Here is a tiny trained network, its code and every weight. The questions are about switching its units off for an input and a target symbol, where a switched-off unit gives its printed mean instead of its output.

import numpy as np


def w(rows, s, z=0):
    codes = np.array(rows[::2]) - 128.0
    scale = np.full(codes.shape[1], s)
    scale[-1] = z or s
    return codes * scale


def f(y):
    return np.maximum(y, 0)


def softmax(a):
    e = np.exp(a - a.max(-1, keepdims=True))
    return e / e.sum(-1, keepdims=True)


def log_softmax(a):
    a = a - a.max(-1, keepdims=True)
    return a - np.log(np.exp(a).sum(-1, keepdims=True))


def net(x, mask):
    ids = ['γδεθλμξσφψ'.index(c) for c in x.split()]
    T = len(ids)
    res = E[ids] + P[:T]
    r = res
    for j in range(2):
        rows = slice(2 * j, 2 * j + 2)
        q, k, v = (r @ M[0][rows].T for M in (Q, K, V))
        z = softmax(np.where(np.tri(T) > 0, q @ k.T / 2**0.5, -1e9)) @ v
        o = O[0][rows]
        res = res + np.where(mask[j], z, o[:, -1]) @ o[:, :-1]
    y = f(res @ A[0][:, :-1].T + A[0][:, -1])
    res = res + np.where(mask[2:10], y, B[0][:, -1]) @ B[0][:, :-1]
    return log_softmax(res[-1] @ U[:, :-1].T + U[:, -1])


Q, K, V, O, A, B = {}, {}, {}, {}, {}, {}
E = w([
[139,250,51,142,162],'γ',
[213,114,216,102,150],'δ',
[191,114,152,129,160],'ε',
[75,199,37,113,88],'θ',
[117,175,201,150,172],'λ',
[155,146,122,77,60],'μ',
[138,159,70,39,131],'ξ',
[121,66,200,150,119],'σ',
[136,107,202,43,91],'φ',
[140,153,219,247,102],'ψ',
],0.021)
P = w([
[176,254,168,132,23],'0',
[170,222,177,116,31],'1',
[157,198,177,119,47],'2',
[137,174,166,114,52],'3',
[116,146,120,128,77],'4',
[122,133,108,124,75],'5',
[114,123,138,119,69],'6',
[103,103,108,114,83],'7',
[98,89,66,122,90],'8',
[97,79,173,99,99],'9',
[92,71,89,116,106],'10',
[97,53,77,122,114],'11',
[92,70,87,127,113],'12',
],0.0068)
Q[0] = w([
[203,23,170,158,152],'head 0',
[100,254,135,190,248],'head 0',
[169,69,158,146,196],'head 1',
[26,239,156,121,160],'head 1',
],0.0056)
K[0] = w([
[176,46,162,241,172],'head 0',
[159,254,138,163,167],'head 0',
[152,65,106,218,89],'head 1',
[142,179,113,130,45],'head 1',
],0.0087)
V[0] = w([
[239,169,116,72,151],'head 0',
[232,32,2,57,146],'head 0',
[71,49,15,66,207],'head 1',
[77,136,112,138,97],'head 1',
],0.0057)
O[0] = w([
[60,3,89,66,173,146],'head 0',
[172,234,212,133,77,48],'head 0',
[102,86,34,168,172,1],'head 1',
[120,120,235,34,97,123],'head 1',
],0.0063,0.0097)
A[0] = w([
[123,5,204,158,109,85],'neuron 0',
[252,203,96,58,205,78],'neuron 1',
[57,145,164,54,92,181],'neuron 2',
[199,171,123,42,101,134],'neuron 3',
[100,121,231,122,90,253],'neuron 4',
[158,119,241,120,7,135],'neuron 5',
[2,248,131,109,118,125],'neuron 6',
[54,73,51,37,177,90],'neuron 7',
],0.0085,0.0036)
B[0] = w([
[82,165,142,185,80,198],'neuron 0',
[2,88,205,153,130,163],'neuron 1',
[183,207,91,145,68,185],'neuron 2',
[30,69,80,57,120,187],'neuron 3',
[173,140,90,93,165,230],'neuron 4',
[112,72,95,187,179,247],'neuron 5',
[168,172,163,168,159,169],'neuron 6',
[217,76,203,157,65,145],'neuron 7',
],0.0099,0.014)
U = w([
[94,128,253,120,30,71],'γ',
[230,168,156,111,253,255],'δ',
[9,199,109,158,194,23],'ε',
[105,49,200,103,236,193],'θ',
[119,149,152,150,139,45],'λ',
[134,140,163,145,142,81],'μ',
[135,140,170,140,143,122],'ξ',
[170,207,162,167,58,104],'σ',
[124,124,1,128,189,210],'φ',
[137,113,97,254,144,93],'ψ',
],0.0084,0.0035)

Each question gives the input, a string of symbols that net reads in full, and the target symbol t.
The units are the heads (2 rows each of Q, K, V and O) and the neurons (one row each of A and B). Each row of codes is followed by its name. A weight is (code - 128) times the scale printed after its matrix; where a second scale follows, it is the last column's (O, A, B and U).
mask holds one flag per unit, heads first, then neurons. A switched-off unit (its flag False) gives its mean, the last column of its rows in O or B, instead of its output. The means were averaged over made-up inputs and are rounded, as every weight is.
A unit's drop is (log p(t) with every unit on - log p(t) with that unit switched off) / (log p(t) with every unit on - log p(t) with every unit switched off).
The circuit of an input: a set's keep is (log p(t) with only the set's units on - log p(t) with every unit switched off) / (log p(t) with every unit on - log p(t) with every unit switched off). Starting from all 10 units, units are removed one at a time, each time the one whose removal leaves the highest keep (on an exact tie, the one counted first), for as long as the keep stays at least 0.8.
units of the circuit, in order: the units of the circuit, biggest drop first
most important unit: the unit with the biggest drop
top k neurons: the k neurons with the biggest drops, biggest first
heads that matter: for each layer, one digit per head in row order, 1 if its drop is at least 0.15 and else 0, layers parted by /
drop of u: that unit's drop, to one decimal
input σ ψ θ φ θ θ σ μ, target φ: heads that matter => 10
input ε δ γ μ δ σ, target ψ: top 3 neurons => [neuron 0; neuron 5; neuron 3]
input θ ψ θ λ λ μ, target φ: units of the circuit, in order => [neuron 3; neuron 0; neuron 1]
input ψ σ θ, target σ: most important unit => neuron 5
input ψ δ γ ψ θ γ ε ε ε λ φ σ, target ψ: top 3 neurons => [neuron 0; neuron 3; neuron 5]
input ψ σ γ λ, target δ: heads that matter => 00
input ψ ψ ψ γ ε, target θ: heads that matter => 01
input ξ φ ε ε γ σ ξ, target γ: heads that matter => 00
input ε σ θ θ ξ γ, target ε: top 3 neurons => [neuron 1; neuron 4; neuron 2]
input θ μ ξ σ ξ δ, target θ: heads that matter => 00
input μ μ σ δ ε, target θ: top 3 neurons => [neuron 2; neuron 1; neuron 0]
input θ ε ψ μ γ, target ε: drop of neuron 4 => 0.1
input θ σ θ σ σ θ θ μ ε ψ ε δ λ, target δ: drop of neuron 1 => 0.2
input ε γ ξ θ ψ λ ψ φ, target φ: drop of neuron 2 => 0.2
input θ σ δ, target θ: top neuron => [neuron 1]
